[[129 107]
 [122 139]
 [130 108]
 [134 120]
 [152 129]
 [110 135]
 [124 142]
 [143 127]
 [120 138]
 [118 138]
 [128 107]]
->
[[152 129]
 [143 127]
 [134 120]
 [130 108]
 [129 107]
 [128 107]
 [124 142]
 [122 139]
 [120 138]
 [118 138]
 [110 135]]

[[107 128]
 [128 129]
 [144 129]
 [113 122]
 [137 131]]
->
[[144 129]
 [137 131]
 [128 129]
 [113 122]
 [107 128]]

[[114 136 127 141 115 118 124]
 [117 112 143 122 140 120 124]
 [130 107 125 129 108 149 123]]
->
[[130 107 125 129 108 149 123]
 [117 112 143 122 140 120 124]
 [114 136 127 141 115 118 124]]

[[127 135 130 139]
 [141 150 133 148]
 [122 112 124 116]
 [142 152 138 149]
 [144 152 138 145]
 [145 150 133 148]]
->
[[145 150 133 148]
 [144 152 138 145]
 [142 152 138 149]
 [141 150 133 148]
 [127 135 130 139]
 [122 112 124 116]]

[[111 127 129 126 124 131]
 [108 127 127 133 126 129]
 [112 129 128 125 129 130]
 [149 132 125 125 128 129]
 [118 132 127 130 129 127]
 [134 126 124 125 126 125]]
->
[[149 132 125 125 128 129]
 [134 126 124 125 126 125]
 [118 132 127 130 129 127]
 [112 129 128 125 129 130]
 [111 127 129 126 124 131]
 [108 127 127 133 126 129]]

[[148 106 135 120 149 136 128 135 152]
 [155 106 130 116 135 120 136 129 156]]
->
[[155 106 130 116 135 120 136 129 156]
 [148 106 135 120 149 136 128 135 152]]

[[137 122 135 119 140 121 129 127 127 132 123 129]
 [131 140 136 138 130 121 129 125 129 121 131 129]
 [114 143 145 130 128 126 131 137 127 107 140 140]
 [121 130 130 133 124 126 124 135 137 125 125 108]
 [126 120 127 119 116 126 123 129 136 122 123 126]
 [133 111 129 118 134 128 126 116 137 140 138 131]]
->
[[137 122 135 119 140 121 129 127 127 132 123 129]
 [133 111 129 118 134 128 126 116 137 140 138 131]
 [131 140 136 138 130 121 129 125 129 121 131 129]
 [126 120 127 119 116 126 123 129 136 122 123 126]
 [121 130 130 133 124 126 124 135 137 125 125 108]
 [114 143 145 130 128 126 131 137 127 107 140 140]]
---
[[109 138 150]
 [138 122 122]
 [127 132 144]
 [106 140 156]]
->
[[109 138]
 [138 122]
 [127 132]]

[[111 125 142 114 141]
 [108 123 142 109 141]
 [155 134 109 147 109]
 [152 134 112 148 109]
 [147 132 110 145 112]]
->
[[111 125]
 [108 123]
 [155 134]]

[[133 157 130]
 [130 134 128]
 [128 136 129]]
->
[[133 157]
 [130 134]
 [128 136]]

[[128 147 118 138]
 [128 134 106 133]
 [136 128 124 138]
 [129 136 105 132]]
->
[[128 147]
 [128 134]
 [136 128]]

[[108 117 135]
 [143 135 117]
 [125 135 146]
 [150 114 114]]
->
[[108 117]
 [143 135]
 [125 135]]

[[125 129 139 133 122]
 [132 128 141 131 124]
 [124 129 132 133 125]
 [124 130 131 131 124]
 [117 134 154 128 147]]
->
[[125 129]
 [132 128]
 [124 129]]
---
[[143 141 123 125 127 121 148 128 129 116 134 114]
 [127 124 125 125 127 131 132 133 136 126 134 130]
 [123 137 142 131 131 127 127 134 120 129 119 122]
 [139 141 118 128 135 123 151 124 127 115 134 114]
 [120 137 137 127 130 118 131 131 121 130 127 123]
 [119 138 133 129 116 129 138 117 132 135 134 130]
 [124 117 127 127 130 132 134 133 139 134 134 130]]
->
[[124 119 120 139 123 127 143]
 [117 138 137 141 137 124 141]
 [127 133 137 118 142 125 123]
 [127 129 127 128 131 125 125]
 [130 116 130 135 131 127 127]
 [132 129 118 123 127 131 121]
 [134 138 131 151 127 132 148]
 [133 117 131 124 134 133 128]
 [139 132 121 127 120 136 129]
 [134 135 130 115 129 126 116]
 [134 134 127 134 119 134 134]
 [130 130 123 114 122 130 114]]

[[111 156 148]
 [149 110 141]
 [153 117 114]
 [142 116 119]
 [121 133 136]
 [137 112 141]
 [135 115 136]]
->
[[135 137 121 142 153 149 111]
 [115 112 133 116 117 110 156]
 [136 141 136 119 114 141 148]]

[[115 121 133 149 147 147 130 135]
 [126 131 126 149 156 152 122 137]
 [119 130 125 153 145 152 131 133]]
->
[[119 126 115]
 [130 131 121]
 [125 126 133]
 [153 149 149]
 [145 156 147]
 [152 152 147]
 [131 122 130]
 [133 137 135]]

[[137 122 132 112 155 135 115 129 132 118 144]
 [135 119 134 139 122 133 135 112 109 133 124]]
->
[[135 137]
 [119 122]
 [134 132]
 [139 112]
 [122 155]
 [133 135]
 [135 115]
 [112 129]
 [109 132]
 [133 118]
 [124 144]]

[[137 140 130 137 123 129 132 109 133]
 [127 116 129 130 128 119 126 134 119]
 [126 115 127 134 133 118 122 130 116]
 [125 115 127 135 134 118 122 128 115]
 [129 120 131 121 119 123 132 143 126]
 [128 117 130 126 123 120 129 139 122]
 [128 125 130 112 120 133 132 150 137]
 [126 126 125 110 130 139 125 151 143]]
->
[[126 128 128 129 125 126 127 137]
 [126 125 117 120 115 115 116 140]
 [125 130 130 131 127 127 129 130]
 [110 112 126 121 135 134 130 137]
 [130 120 123 119 134 133 128 123]
 [139 133 120 123 118 118 119 129]
 [125 132 129 132 122 122 126 132]
 [151 150 139 143 128 130 134 109]
 [143 137 122 126 115 116 119 133]]

[[117 128 136 114]
 [116 130 136 116]
 [107 127 145 108]
 [115 128 137 113]
 [116 128 138 113]
 [110 130 138 111]
 [152 131 112 151]
 [120 130 133 121]
 [150 129 111 150]
 [109 125 141 110]
 [146 126 120 147]]
->
[[146 109 150 120 152 110 116 115 107 116 117]
 [126 125 129 130 131 130 128 128 127 130 128]
 [120 141 111 133 112 138 138 137 145 136 136]
 [147 110 150 121 151 111 113 113 108 116 114]]

[[144 122 140 137 115 123 129 139 138]
 [147 118 136 138 122 122 132 139 138]
 [139 127 141 136 108 125 124 137 137]
 [121 133 119 133 114 132 105 133 128]
 [120 130 114 134 122 131 105 135 124]
 [134 130 139 134 105 128 118 135 136]]
->
[[134 120 121 139 147 144]
 [130 130 133 127 118 122]
 [139 114 119 141 136 140]
 [134 134 133 136 138 137]
 [105 122 114 108 122 115]
 [128 131 132 125 122 123]
 [118 105 105 124 132 129]
 [135 135 133 137 139 139]
 [136 124 128 137 138 138]]
---
[[105 134]
 [109 136]
 [130 137]]
->
[[105 134]
 [109 136]]

[[115 143 136 112 131]
 [148 101 112 154 122]
 [140 117 128 145 126]
 [127 123 131 135 127]]
->
[[115 143]
 [148 101]]

[[112 136]
 [146 122]
 [105 139]]
->
[[112 136]
 [146 122]]

[[131 128]
 [149 116]
 [130 130]]
->
[[131 128]
 [149 116]]

[[149 142 156 111]
 [142 101 141 117]
 [134 115 110 136]
 [108 128 102 158]
 [110 146 137  99]]
->
[[149 142]
 [142 101]]

[[136 102 115 136]
 [137 107 119 134]]
->
[[136 102]
 [137 107]]
